Below are the code and all the weights of a small trained network. Each question names an input and a class and asks about switching units off, where a switched-off unit gives its printed mean instead of its output.

import numpy as np


def w(rows, s, z=0):
    codes = np.array(rows[::2]) - 128.0
    scale = np.full(codes.shape[1], s)
    scale[-1] = z or s
    return codes * scale


def f(y):
    return np.maximum(y, 0)


def log_softmax(a):
    a = a - a.max(-1, keepdims=True)
    return a - np.log(np.exp(a).sum(-1, keepdims=True))


def net(x, mask):
    res = np.array(x, float).reshape(1, 8) / 4 @ E
    y = f(res @ A[0][:, :-1].T + A[0][:, -1])
    res = res + np.where(mask, y, B[0][:, -1]) @ B[0][:, :-1]
    return log_softmax(res[-1] @ U[:, :-1].T + U[:, -1])


A, B = {}, {}
E = w([
[105,255,131],'x0',
[104,113,23],'x1',
[164,149,107],'x2',
[148,51,179],'x3',
[170,56,95],'x4',
[122,103,127],'x5',
[140,199,119],'x6',
[98,135,143],'x7',
],0.0093)
A[0] = w([
[148,116,162,84],'n0',
[112,128,122,84],'n1',
[1,204,165,255],'n2',
[102,23,41,224],'n3',
[220,131,164,68],'n4',
[245,188,123,129],'n5',
[45,111,83,240],'n6',
[143,101,175,64],'n7',
[196,96,188,87],'n8',
[87,53,64,94],'n9',
],0.0096,0.005)
B[0] = w([
[183,145,168,142],'n0',
[110,94,175,129],'n1',
[54,210,25,248],'n2',
[70,222,76,237],'n3',
[137,152,159,150],'n4',
[124,203,36,170],'n5',
[21,187,2,193],'n6',
[128,82,193,151],'n7',
[207,145,156,172],'n8',
[149,113,57,181],'n9',
],0.0072,0.011)
U = w([
[255,74,173,3],'0',
[139,170,86,253],'1',
],0.0088,0.0025)

Each question gives the input, the list of numbers given to net, and the class t.
The units are the neurons (one row each of A and B). Each row of codes is followed by its name. A weight is (code - 128) times the scale printed after its matrix; where a second scale follows, it is the last column's (A, B and U).
mask holds one flag per neuron, in row order. A switched-off neuron (its flag False) gives its mean, the last column of its row in B, instead of its output. The means were averaged over made-up inputs and are rounded, as every weight is.
A unit's drop is (log p(t) with every unit on - log p(t) with that unit switched off) / (log p(t) with every unit on - log p(t) with every unit switched off).
The circuit of an input: a set's keep is (log p(t) with only the set's units on - log p(t) with every unit switched off) / (log p(t) with every unit on - log p(t) with every unit switched off). Starting from all 10 units, units are removed one at a time, each time the one whose removal leaves the highest keep (on an exact tie, the one counted first), for as long as the keep stays at least 0.8.
units of the circuit, in order: the units of the circuit, biggest drop first
unit that matters most: the unit with the biggest drop
k most important neurons: the k neurons with the biggest drops, biggest first
drop when u is switched off: that unit's drop, to one decimal
input [4,-4,-8,1,4,8,-8,-5], class 0: unit that matters most -> n2
input [-4,-5,6,-1,7,7,-8,2], class 0: 3 most important neurons -> (n2; n6; n8)
input [-5,-2,6,3,0,-8,-4,-7], class 0: 3 most important neurons -> (n2; n6; n8)
input [-2,-4,6,-4,2,-3,-7,0], class 0: units of the circuit, in order -> (n2; n6)
input [-2,-8,8,-6,6,-5,-3,-6], class 0: units of the circuit, in order -> (n2; n3)
input [6,-7,6,-3,7,1,-6,-1], class 0: 3 most important neurons -> (n2; n3; n6)
input [1,-7,8,-5,7,8,-3,-4], class 0: units of the circuit, in order -> (n2; n6)
input [1,-4,1,7,-7,-1,-5,-1], class 0: 2 most important neurons -> (n3; n6)
input [-4,-2,0,8,-6,4,-7,-5], class 0: drop when n4 is switched off -> 0.0
input [3,-6,-7,3,5,2,3,-5], class 0: drop when n2 is switched off -> 0.1
